Below are the code and all the weights of a small trained network. Each question names an input and a class and asks about switching units off, where a switched-off unit gives its printed mean instead of its output.

import numpy as np


def w(rows, s, z=0):
    codes = np.array(rows[::2]) - 128.0
    scale = np.full(codes.shape[1], s)
    scale[-1] = z or s
    return codes * scale


def norm(h):
    return h / np.sqrt((h * h).mean(-1, keepdims=True) + 1e-5)


def f(y):
    return np.maximum(y, 0)


def log_softmax(a):
    a = a - a.max(-1, keepdims=True)
    return a - np.log(np.exp(a).sum(-1, keepdims=True))


def net(x, mask):
    res = np.array(x, float).reshape(1, 7) / 4 @ E
    u = 0
    for l in range(2):
        y = f(norm(res) @ A[l][:, :-1].T + A[l][:, -1])
        res = res + np.where(mask[u : u + 7], y, B[l][:, -1]) @ B[l][:, :-1]
        u += 7
    return log_softmax(norm(res)[-1] @ U[:, :-1].T + U[:, -1])


A, B = {}, {}
E = w([
[135,122,126,140,114,131,113,134,118],'x0',
[2,114,226,176,86,93,142,56,105],'x1',
[157,55,218,60,106,196,53,12,149],'x2',
[134,129,123,131,122,136,133,120,128],'x3',
[121,115,137,122,144,122,119,147,110],'x4',
[26,57,122,57,55,187,181,229,185],'x5',
[122,128,134,120,142,119,132,131,131],'x6',
],0.0052)
A[0] = w([
[2,85,128,211,103,127,145,96,102,182],'0.n1',
[48,170,208,181,93,125,154,101,77,188],'0.n2',
[78,114,218,178,110,101,69,68,171,185],'0.n3',
[124,130,115,115,62,75,207,199,109,134],'0.n4',
[150,192,61,244,228,50,155,75,60,123],'0.n5',
[226,113,168,160,185,77,81,48,135,97],'0.n6',
[188,159,114,44,151,152,116,130,99,253],'0.n7',
],0.0069,0.0029)
B[0] = w([
[163,185,150,55,136,84,169,178,186,211],'0.n1',
[133,157,124,122,76,25,196,109,44,210],'0.n2',
[122,68,45,149,118,167,124,120,109,210],'0.n3',
[131,195,116,209,201,140,158,109,137,193],'0.n4',
[186,38,76,44,38,70,29,105,191,254],'0.n5',
[80,255,215,186,189,170,195,188,55,218],'0.n6',
[66,184,223,195,33,165,61,152,188,196],'0.n7',
],0.0061,0.0088)
A[1] = w([
[151,90,82,150,141,159,39,221,249,172],'1.n1',
[79,18,175,16,77,175,136,119,189,155],'1.n2',
[144,162,78,160,176,136,141,166,166,156],'1.n3',
[125,112,107,150,10,95,63,135,159,1],'1.n4',
[133,116,129,129,124,62,131,2,22,115],'1.n5',
[68,152,135,96,136,91,166,114,137,85],'1.n6',
[179,95,91,87,103,77,79,167,113,127],'1.n7',
],0.0073,0.0018)
B[1] = w([
[111,90,144,131,197,239,113,107,118,253],'1.n1',
[200,111,87,86,150,13,84,55,151,211],'1.n2',
[38,112,142,163,180,170,140,111,2,188],'1.n3',
[158,95,145,62,216,102,214,133,208,216],'1.n4',
[86,27,7,178,199,199,196,147,56,223],'1.n5',
[183,171,160,213,44,155,44,209,110,181],'1.n6',
[100,97,189,44,73,117,60,46,214,204],'1.n7',
],0.0065,0.0067)
U = w([
[177,87,143,78,173,159,46,100,224,88],'0',
[66,86,75,196,180,206,180,146,43,248],'1',
[169,62,69,82,66,2,160,84,119,88],'2',
[95,219,139,167,79,72,190,215,127,97],'3',
[161,224,215,201,78,173,77,120,100,109],'4',
],0.015,0.0017)

Each question gives the input, the list of numbers given to net, and the class t.
The units are the neurons (one row each of A and B). Each row of codes is followed by its name. A weight is (code - 128) times the scale printed after its matrix; where a second scale follows, it is the last column's (A, B and U).
mask holds one flag per neuron, layer by layer. A switched-off neuron (its flag False) gives its mean, the last column of its row in B, instead of its output. The means were averaged over made-up inputs and are rounded, as every weight is.
A unit's drop is (log p(t) with every unit on - log p(t) with that unit switched off) / (log p(t) with every unit on - log p(t) with every unit switched off).
The circuit of an input: a set's keep is (log p(t) with only the set's units on - log p(t) with every unit switched off) / (log p(t) with every unit on - log p(t) with every unit switched off). Starting from the 12 units with the biggest drops (on a tie, the unit counted first), units are removed one at a time, each time the one whose removal leaves the highest keep (on an exact tie, the one counted first), for as long as the keep stays at least 0.8.
units of the circuit, in order: the units of the circuit, biggest drop first
k most important neurons: the k neurons with the biggest drops, biggest first
top k neurons in layer l: the k neurons of layer l with the biggest drops, biggest first
drop when u is switched off: that unit's drop, to one decimal
input [2,-5,-2,2,3,1,7], class 1: units of the circuit, in order	(1.n3)
input [-1,-4,8,3,-6,0,-8], class 4: 2 most important neurons	(0.n5, 0.n6)
input [-8,-8,1,1,-7,-4,-5], class 4: units of the circuit, in order	(0.n6, 0.n7)
input [-1,-1,0,-4,-4,4,5], class 1: 4 most important neurons	(0.n5, 0.n4, 0.n2, 0.n6)
input [4,2,1,0,-3,-2,2], class 1: 2 most important neurons	(0.n6, 1.n5)
input [2,1,-1,-8,-2,7,7], class 3: units of the circuit, in order	(0.n5, 1.n5)
input [-3,4,6,-5,8,0,7], class 1: 3 most important neurons	(0.n5, 1.n5, 0.n2)
input [-1,6,1,6,8,5,0], class 2: top 3 neurons in layer 0	(0.n6, 0.n3, 0.n7)
input [3,-1,0,0,-8,5,0], class 1: top 2 neurons in layer 0	(0.n5, 0.n4)
input [-4,-5,2,4,-7,0,-4], class 4: 2 most important neurons	(0.n5, 0.n7)
input [1,7,7,-6,-5,0,1], class 1: top 4 neurons in layer 0	(0.n5, 0.n2, 0.n7, 0.n3)
input [1,-7,0,6,8,4,-7], class 1: top 2 neurons in layer 1	(1.n3, 1.n7)
input [5,-2,-2,8,-8,-4,6], class 0: 2 most important neurons	(0.n5, 0.n2)
input [-6,-7,6,1,1,-8,3], class 4: units of the circuit, in order	(0.n6)
input [0,2,2,-6,1,6,3], class 2: 3 most important neurons	(0.n6, 1.n2, 0.n5)
input [6,-8,-8,3,-7,0,2], class 0: top 3 neurons in layer 1	(1.n7, 1.n5, 1.n4)
input [-8,4,2,5,-1,-4,-7], class 1: 2 most important neurons	(1.n5, 0.n6)
input [-2,4,1,4,5,3,6], class 2: 2 most important neurons	(0.n6, 0.n1)
input [4,5,2,0,-8,8,6], class 2: 2 most important neurons	(0.n6, 1.n2)
input [3,2,-3,7,0,5,-1], class 3: top 2 neurons in layer 1	(1.n5, 1.n1)
input [-3,-8,-8,7,3,-4,-7], class 0: most important neuron	(0.n5)
input [-5,1,0,3,3,2,3], class 3: top 2 neurons in layer 0	(0.n5, 0.n1)
input [2,0,-5,0,-1,-3,3], class 0: top 2 neurons in layer 0	(0.n5, 0.n2)
input [-8,2,7,-6,-2,6,-2], class 2: 2 most important neurons	(1.n2, 0.n5)
input [4,-6,-5,7,-1,0,-5], class 0: top 2 neurons in layer 0	(0.n6, 0.n5)
input [7,3,3,-1,1,2,-2], class 2: drop when 0.n6 is switched off	0.6
input [0,-2,1,3,3,-6,2], class 4: top neuron in layer 1	(1.n2)
input [2,8,7,6,5,4,-1], class 2: drop when 1.n2 is switched off	0.1
